Below is a small trained network, with its code and all its weights. Each question gives an input and a class and asks what happens when units are switched off, that is, made to give their printed mean instead of their output.

import numpy as np


def w(rows, s, z=0):
    codes = np.array(rows[::2]) - 128.0
    scale = np.full(codes.shape[1], s)
    scale[-1] = z or s
    return codes * scale


def norm(h):
    return h / np.sqrt((h * h).mean(-1, keepdims=True) + 1e-5)


def f(y):
    return y / 2 * (1 + np.tanh(0.7978845608 * (y + 0.044715 * y**3)))


def log_softmax(a):
    a = a - a.max(-1, keepdims=True)
    return a - np.log(np.exp(a).sum(-1, keepdims=True))


def net(x, mask):
    res = np.array(x, float).reshape(1, 7) / 4 @ E
    u = 0
    for l in range(2):
        y = f(norm(res) @ A[l][:, :-1].T + A[l][:, -1])
        res = res + np.where(mask[u : u + 12], y, B[l][:, -1]) @ B[l][:, :-1]
        u += 12
    return log_softmax(norm(res)[-1] @ U[:, :-1].T + U[:, -1])


A, B = {}, {}
E = w([
[91,196,176,48],'x0',
[159,193,151,95],'x1',
[88,211,105,99],'x2',
[59,129,63,180],'x3',
[137,137,2,85],'x4',
[162,97,47,51],'x5',
[137,179,151,203],'x6',
],0.0085)
A[0] = w([
[100,144,121,31,156],'0.n1',
[97,70,153,89,87],'0.n2',
[103,203,149,209,124],'0.n3',
[104,151,186,34,255],'0.n4',
[121,100,166,128,61],'0.n5',
[52,121,135,75,112],'0.n6',
[164,100,78,169,133],'0.n7',
[125,187,58,155,133],'0.n8',
[26,123,154,122,93],'0.n9',
[251,141,179,121,110],'0.n10',
[92,61,161,170,183],'0.n11',
[60,114,139,87,47],'0.n12',
],0.017,0.0087)
B[0] = w([
[186,147,68,98,192],'0.n1',
[180,175,140,107,140],'0.n2',
[12,206,163,102,202],'0.n3',
[238,130,119,123,246],'0.n4',
[191,132,61,151,128],'0.n5',
[154,221,165,170,156],'0.n6',
[63,113,88,165,173],'0.n7',
[118,117,128,8,188],'0.n8',
[116,164,206,130,158],'0.n9',
[81,72,214,91,177],'0.n10',
[160,100,162,132,195],'0.n11',
[121,151,173,119,132],'0.n12',
],0.015,0.012)
A[1] = w([
[82,14,138,237,140],'1.n1',
[184,30,115,126,176],'1.n2',
[63,141,178,148,163],'1.n3',
[111,100,193,31,71],'1.n4',
[66,121,176,93,85],'1.n5',
[61,174,149,184,69],'1.n6',
[162,32,96,66,180],'1.n7',
[212,177,105,204,2],'1.n8',
[21,223,202,221,170],'1.n9',
[41,194,163,220,114],'1.n10',
[208,113,204,128,50],'1.n11',
[116,238,191,255,99],'1.n12',
],0.0094,0.008)
B[1] = w([
[1,86,154,168,197],'1.n1',
[67,84,124,135,204],'1.n2',
[125,115,152,52,195],'1.n3',
[237,148,146,22,150],'1.n4',
[157,223,98,60,145],'1.n5',
[122,151,144,55,139],'1.n6',
[68,101,106,103,225],'1.n7',
[101,156,120,50,119],'1.n8',
[20,183,173,82,253],'1.n9',
[133,217,136,33,182],'1.n10',
[182,92,155,178,155],'1.n11',
[58,146,249,138,177],'1.n12',
],0.012,0.0064)
U = w([
[56,46,104,214,107],'0',
[132,210,113,248,4],'1',
[100,136,201,167,48],'2',
[37,232,232,88,206],'3',
[149,83,201,97,137],'4',
[213,208,93,41,200],'5',
[61,85,39,80,148],'6',
],0.017,0.012)

Each question gives the input, the list of numbers given to net, and the class t.
The units are the neurons (one row each of A and B). Each row of codes is followed by its name. A weight is (code - 128) times the scale printed after its matrix; where a second scale follows, it is the last column's (A, B and U).
mask holds one flag per neuron, layer by layer. A switched-off neuron (its flag False) gives its mean, the last column of its row in B, instead of its output. The means were averaged over made-up inputs and are rounded, as every weight is.
A unit's drop is (log p(t) with every unit on - log p(t) with that unit switched off) / (log p(t) with every unit on - log p(t) with every unit switched off).
The circuit of an input: a set's keep is (log p(t) with only the set's units on - log p(t) with every unit switched off) / (log p(t) with every unit on - log p(t) with every unit switched off). Starting from the 12 units with the biggest drops (on a tie, the unit counted first), units are removed one at a time, each time the one whose removal leaves the highest keep (on an exact tie, the one counted first), for as long as the keep stays at least 0.8.
units of the circuit, in order: the units of the circuit, biggest drop first
most important unit: the unit with the biggest drop
top k neurons: the k neurons with the biggest drops, biggest first
k most important neurons of layer l: the k neurons of layer l with the biggest drops, biggest first
drop when u is switched off: that unit's drop, to one decimal
input [2,-7,-4,-8,7,-2,3], class 4: units of the circuit, in order -> (0.n3)
input [-1,4,-6,5,-2,0,-1], class 0: top 2 neurons -> (0.n3, 0.n11)
input [-1,-6,0,-4,0,3,6], class 6: units of the circuit, in order -> (0.n3, 0.n7)
input [3,-4,5,1,7,-8,-6], class 5: 2 most important neurons of layer 0 -> (0.n1, 0.n3)
input [2,-1,-8,-2,7,-2,-8], class 6: units of the circuit, in order -> (1.n7, 0.n3)
input [-5,0,-1,7,3,-2,1], class 6: top 3 neurons -> (0.n8, 0.n6, 0.n9)
input [-3,-5,2,6,-4,5,-3], class 0: 2 most important neurons of layer 0 -> (0.n3, 0.n11)
input [-2,5,-4,7,3,-2,-7], class 6: top 2 neurons -> (0.n3, 0.n8)
input [1,4,0,-5,5,-3,-1], class 5: 2 most important neurons of layer 0 -> (0.n1, 0.n4)
input [-8,-7,5,-8,-5,8,-5], class 6: top 2 neurons -> (1.n7, 0.n6)
input [5,7,-8,-2,-3,7,0], class 4: drop when 1.n12 is switched off -> -0.1
input [1,-5,-6,-3,-7,3,7], class 4: drop when 0.n10 is switched off -> 0.2
input [8,3,-3,-4,-8,3,1], class 4: drop when 1.n12 is switched off -> -0.1
input [-7,4,-2,-1,0,5,-7], class 0: most important unit -> 0.n8
